[[133 139 137 133 119 138 139 138 118 137 128 134]
 [113 115 113 134 121 141 121 111 119 110 133 117]
 [121 108 111 131 132 138 110 116 122 126 123 123]
 [121 112 112 144 112 157 116 116 121 120 146 114]
 [131 132 136 115 127 114 135 130 128 131 115 131]]
=>
[[131 121 121 113 133]
 [132 112 108 115 139]
 [136 112 111 113 137]
 [115 144 131 134 133]
 [127 112 132 121 119]
 [114 157 138 141 138]
 [135 116 110 121 139]
 [130 116 116 111 138]
 [128 121 122 119 118]
 [131 120 126 110 137]
 [115 146 123 133 128]
 [131 114 123 117 134]]

[[127 111 135]
 [120 106 140]
 [118 121 120]
 [132 118 125]
 [116 116 139]]
=>
[[116 132 118 120 127]
 [116 118 121 106 111]
 [139 125 120 140 135]]

[[132 125 128 129 128 122 128 129 126 128]
 [125 119 150 152 111 124 136 133 113 130]
 [129 123 144 148 116 123 132 134 113 131]]
=>
[[129 125 132]
 [123 119 125]
 [144 150 128]
 [148 152 129]
 [116 111 128]
 [123 124 122]
 [132 136 128]
 [134 133 129]
 [113 113 126]
 [131 130 128]]

[[113 100]
 [122 105]
 [136 150]
 [119 119]]
=>
[[119 136 122 113]
 [119 150 105 100]]

[[113 127 113]
 [119 142 126]
 [136 108 131]
 [106 151 131]
 [110 144 116]
 [156 124 128]]
=>
[[156 110 106 136 119 113]
 [124 144 151 108 142 127]
 [128 116 131 131 126 113]]

[[138 134 135 112 146 140]
 [118 112 120 121 153 139]
 [126 143 135 128 139 137]
 [110 117 113 152 136 131]
 [131 130 124 120 122 126]
 [137 123 127 128 130 128]
 [140 134 138 138 130 133]
 [125 116 127 121 151 141]
 [137 117 132 135 136 133]
 [130 127 134 123 153 142]]
=>
[[130 137 125 140 137 131 110 126 118 138]
 [127 117 116 134 123 130 117 143 112 134]
 [134 132 127 138 127 124 113 135 120 135]
 [123 135 121 138 128 120 152 128 121 112]
 [153 136 151 130 130 122 136 139 153 146]
 [142 133 141 133 128 126 131 137 139 140]]

[[143 128 138 132 135 126 119 127]
 [127 126 117 128 120 124 137 120]
 [112 131 128 122 130 141 130 136]
 [126 129 132 127 133 135 126 133]
 [131 129 133 126 136 141 126 130]
 [116 122 109 129 112 119 144 121]
 [140 136 141 124 141 140 117 131]
 [151 123 133 136 131 119 124 119]
 [127 130 133 127 132 131 124 132]
 [138 142 146 119 147 148 112 136]
 [123 134 133 121 136 144 125 134]]
=>
[[123 138 127 151 140 116 131 126 112 127 143]
 [134 142 130 123 136 122 129 129 131 126 128]
 [133 146 133 133 141 109 133 132 128 117 138]
 [121 119 127 136 124 129 126 127 122 128 132]
 [136 147 132 131 141 112 136 133 130 120 135]
 [144 148 131 119 140 119 141 135 141 124 126]
 [125 112 124 124 117 144 126 126 130 137 119]
 [134 136 132 119 131 121 130 133 136 120 127]]
---
[[149 136 130 128]
 [126 121 117 121]]
=>
[128 117]

[[144 102 130 103 157]
 [137 117 148 136 148]
 [124 105 144 119 143]
 [133 141 152 114 105]]
=>
[157 136 144 141]

[[136 103]
 [138 153]
 [149 111]
 [135 146]
 [109 131]]
=>
[103 138]

[[142 144 119 117 153]
 [130 148 108 137 146]]
=>
[153 137]

[[154 118 103]
 [106 137 150]
 [109 146 157]]
=>
[103 137 109]

[[121 135 124 121 123]
 [130 135 116 124 111]
 [124 102 125 133 129]
 [140 118 136 137 144]
 [131 125 130 137 129]]
=>
[123 124 125 118 131]

[[133 121]
 [138 110]
 [143 106]
 [107 151]]
=>
[121 138]
---
[[145 145 134 136 104 142 140 116 104]
 [126 154 122 106 106 128 105 122 156]
 [119 143 156 151 151 111 115 145 153]
 [138 124 133 154 138 126 113 146 132]]
=>
[[119 143 156 151 151 111 115 145 153]
 [126 154 122 106 106 128 105 122 156]
 [138 124 133 154 138 126 113 146 132]
 [145 145 134 136 104 142 140 116 104]]

[[113 116 142 125 123 149]
 [118 122 140 128 122 144]
 [146 139 113 132 135 107]
 [124 128 131 126 127 130]
 [131 138 134 129 128 122]]
=>
[[113 116 142 125 123 149]
 [118 122 140 128 122 144]
 [124 128 131 126 127 130]
 [131 138 134 129 128 122]
 [146 139 113 132 135 107]]

[[150 124 119 137 130 140 130]
 [146 122 120 119 131 139 122]]
=>
[[146 122 120 119 131 139 122]
 [150 124 119 137 130 140 130]]

[[137 113 146 113 150 119 153]
 [121 135 116 157 115 123 139]]
=>
[[121 135 116 157 115 123 139]
 [137 113 146 113 150 119 153]]

[[138 127 121 123 131 135]
 [120 148 121 123 133 132]
 [123 120 116 119 115 135]
 [127 114 107 150 134  99]]
=>
[[120 148 121 123 133 132]
 [123 120 116 119 115 135]
 [127 114 107 150 134  99]
 [138 127 121 123 131 135]]

[[146 151 126 136 125 131 133 120 124 116 139 113 107 104]
 [110 106 132 121 118 126 123 136 134 140 118 145 148 151]
 [109 105 123 123 137 127 126 137 134 139 115 124 149 151]
 [111 106 130 120 134 125 122 135 133 139 118 144 147 149]]
=>
[[109 105 123 123 137 127 126 137 134 139 115 124 149 151]
 [110 106 132 121 118 126 123 136 134 140 118 145 148 151]
 [111 106 130 120 134 125 122 135 133 139 118 144 147 149]
 [146 151 126 136 125 131 133 120 124 116 139 113 107 104]]
---
[[133 112 127 124 122 127 126]
 [115 102 103  99 136 130 135]
 [132 105 122 118 123 128 128]
 [119 108 110 107 132 129 132]
 [131 106 122 118 124 128 128]]
=>
[[115 102 103  99 136 130 135]
 [132 105 122 118 123 128 128]
 [131 106 122 118 124 128 128]
 [119 108 110 107 132 129 132]
 [133 112 127 124 122 127 126]]

[[118 120 143 132 143 126 144 120 123 132 119 131 144]
 [157 141 125 128 126 119 126 142 124 122 149 121 126]
 [111 122 125 126 126 138 125 125 137 132 114 135 124]
 [112 115 137 131 137 130 136 113 128 133 114 133 138]]
=>
[[112 115 137 131 137 130 136 113 128 133 114 133 138]
 [118 120 143 132 143 126 144 120 123 132 119 131 144]
 [111 122 125 126 126 138 125 125 137 132 114 135 124]
 [157 141 125 128 126 119 126 142 124 122 149 121 126]]

[[138 142]
 [119 135]
 [151 101]
 [121 139]]
=>
[[151 101]
 [119 135]
 [121 139]
 [138 142]]

[[151 116 114 126 136 127 151]
 [125 138 108 129 151 116 126]
 [113 113 148 143  99 139 114]
 [147 110 134 128 111 137 145]
 [142 105 129 142 119 137 143]
 [105 146 139 127 126 124 106]
 [112 152 122  99 143 105 115]]
=>
[[142 105 129 142 119 137 143]
 [147 110 134 128 111 137 145]
 [113 113 148 143  99 139 114]
 [151 116 114 126 136 127 151]
 [125 138 108 129 151 116 126]
 [105 146 139 127 126 124 106]
 [112 152 122  99 143 105 115]]

[[108 136 110 142 147 111 137 128 150 148 117 137 105 109 132]
 [149 110 134 131 144 113 145 144 148 135 113 135 112 138 140]
 [133 126 114 122 127 137 111 124 115 136 130 143 137 113 116]]
=>
[[149 110 134 131 144 113 145 144 148 135 113 135 112 138 140]
 [133 126 114 122 127 137 111 124 115 136 130 143 137 113 116]
 [108 136 110 142 147 111 137 128 150 148 117 137 105 109 132]]

[[134 131 145 153 138]
 [123 139 137 118 137]
 [105 135 115 125 129]
 [144 115 120 138 128]
 [133 130 135 120 127]
 [144 134 136 130 120]
 [113 132 155 140 122]
 [119 119 127 147 130]]
=>
[[144 115 120 138 128]
 [119 119 127 147 130]
 [133 130 135 120 127]
 [134 131 145 153 138]
 [113 132 155 140 122]
 [144 134 136 130 120]
 [105 135 115 125 129]
 [123 139 137 118 137]]
